Here is a tiny trained network, its code and every weight. The questions are about switching its units off for an input and a class, where a switched-off unit gives its printed mean instead of its output.

import numpy as np


def w(rows, s, z=0):
    codes = np.array(rows[::2]) - 128.0
    scale = np.full(codes.shape[1], s)
    scale[-1] = z or s
    return codes * scale


def f(y):
    return np.maximum(y, 0)


def log_softmax(a):
    a = a - a.max(-1, keepdims=True)
    return a - np.log(np.exp(a).sum(-1, keepdims=True))


def net(x, mask):
    res = np.array(x, float).reshape(1, 5) / 4 @ E
    y = f(res @ A[0][:, :-1].T + A[0][:, -1])
    res = res + np.where(mask, y, B[0][:, -1]) @ B[0][:, :-1]
    return log_softmax(res[-1] @ U[:, :-1].T + U[:, -1])


A, B = {}, {}
E = w([
[151,224,51,173,164,120,80,130],'x0',
[243,130,190,126,70,100,138,54],'x1',
[215,119,49,179,136,157,244,210],'x2',
[141,88,68,7,169,59,166,81],'x3',
[174,119,182,35,230,160,68,183],'x4',
],0.012)
A[0] = w([
[133,179,217,226,48,123,107,58,117],'n0',
[54,69,211,67,129,146,75,154,197],'n1',
[87,254,71,177,147,129,74,174,123],'n2',
[170,190,171,42,127,170,35,173,25],'n3',
[129,138,135,62,179,101,92,88,179],'n4',
[154,89,91,45,120,113,140,91,74],'n5',
[236,30,122,137,118,151,224,185,72],'n6',
[97,101,179,78,159,73,95,32,251],'n7',
[73,98,102,86,136,112,143,90,109],'n8',
[171,141,141,175,69,130,96,122,168],'n9',
[183,116,78,121,146,43,162,82,123],'n10',
[160,173,66,158,111,137,147,189,249],'n11',
],0.011,0.0025)
B[0] = w([
[218,65,168,176,22,173,157,92,252],'n0',
[77,39,120,183,187,89,65,121,239],'n1',
[184,163,2,193,137,188,106,121,220],'n2',
[142,139,203,162,218,157,81,59,217],'n3',
[164,149,157,144,158,106,71,132,206],'n4',
[154,169,125,59,84,59,84,166,193],'n5',
[67,165,227,61,171,191,225,171,240],'n6',
[186,77,117,126,115,110,35,179,243],'n7',
[129,88,55,99,60,61,122,165,181],'n8',
[120,126,180,139,111,171,186,46,190],'n9',
[161,214,124,75,86,132,162,159,202],'n10',
[72,188,98,163,160,172,217,139,205],'n11',
],0.0096,0.018)
U = w([
[10,1,81,105,98,83,77,145,176],'0',
[154,60,181,129,253,123,39,100,115],'1',
[81,104,130,135,111,165,83,102,2],'2',
[221,127,127,18,124,69,77,172,133],'3',
[144,202,34,172,172,196,136,116,158],'4',
[193,89,217,174,17,166,133,53,209],'5',
[90,140,85,57,89,46,176,126,72],'6',
[92,162,184,45,194,195,208,171,139],'7',
],0.0097,0.0048)

Each question gives the input, the list of numbers given to net, and the class t.
The units are the neurons (one row each of A and B). Each row of codes is followed by its name. A weight is (code - 128) times the scale printed after its matrix; where a second scale follows, it is the last column's (A, B and U).
mask holds one flag per neuron, in row order. A switched-off neuron (its flag False) gives its mean, the last column of its row in B, instead of its output. The means were averaged over made-up inputs and are rounded, as every weight is.
A unit's drop is (log p(t) with every unit on - log p(t) with that unit switched off) / (log p(t) with every unit on - log p(t) with every unit switched off).
The circuit of an input: a set's keep is (log p(t) with only the set's units on - log p(t) with every unit switched off) / (log p(t) with every unit on - log p(t) with every unit switched off). Starting from all 12 units, units are removed one at a time, each time the one whose removal leaves the highest keep (on an exact tie, the one counted first), for as long as the keep stays at least 0.8.
units of the circuit, in order: the units of the circuit, biggest drop first
k most important neurons: the k neurons with the biggest drops, biggest first
drop when u is switched off: that unit's drop, to one decimal
input [-8,4,-4,5,3], class 3: units of the circuit, in order : n5
input [3,-1,4,7,-4], class 6: 4 most important neurons : n3; n5; n8; n9
input [5,-1,0,6,-4], class 6: units of the circuit, in order : n3; n8
input [-8,-1,2,-1,4], class 7: 2 most important neurons : n6; n7
input [-8,2,-8,7,-7], class 0: 2 most important neurons : n1; n8
input [-5,-8,4,7,4], class 3: 4 most important neurons : n5; n8; n11; n9
input [2,-2,1,-6,6], class 4: 2 most important neurons : n2; n7
input [-3,3,0,-7,6], class 1: 3 most important neurons : n3; n1; n10
input [-8,-6,-1,8,6], class 0: 3 most important neurons : n1; n8; n5
input [-8,-7,-4,4,2], class 0: 2 most important neurons : n8; n1
input [2,-2,4,-1,8], class 7: 2 most important neurons : n7; n1
input [3,-4,-7,3,-7], class 0: drop when n8 is switched off : 0.1
input [-4,-2,-1,4,-1], class 0: drop when n10 is switched off : 0.1
input [-1,6,4,7,-7], class 7: units of the circuit, in order : n6
input [-7,5,6,3,8], class 7: drop when n6 is switched off : 1.9
input [-2,4,3,6,-8], class 6: drop when n5 is switched off : 0.2
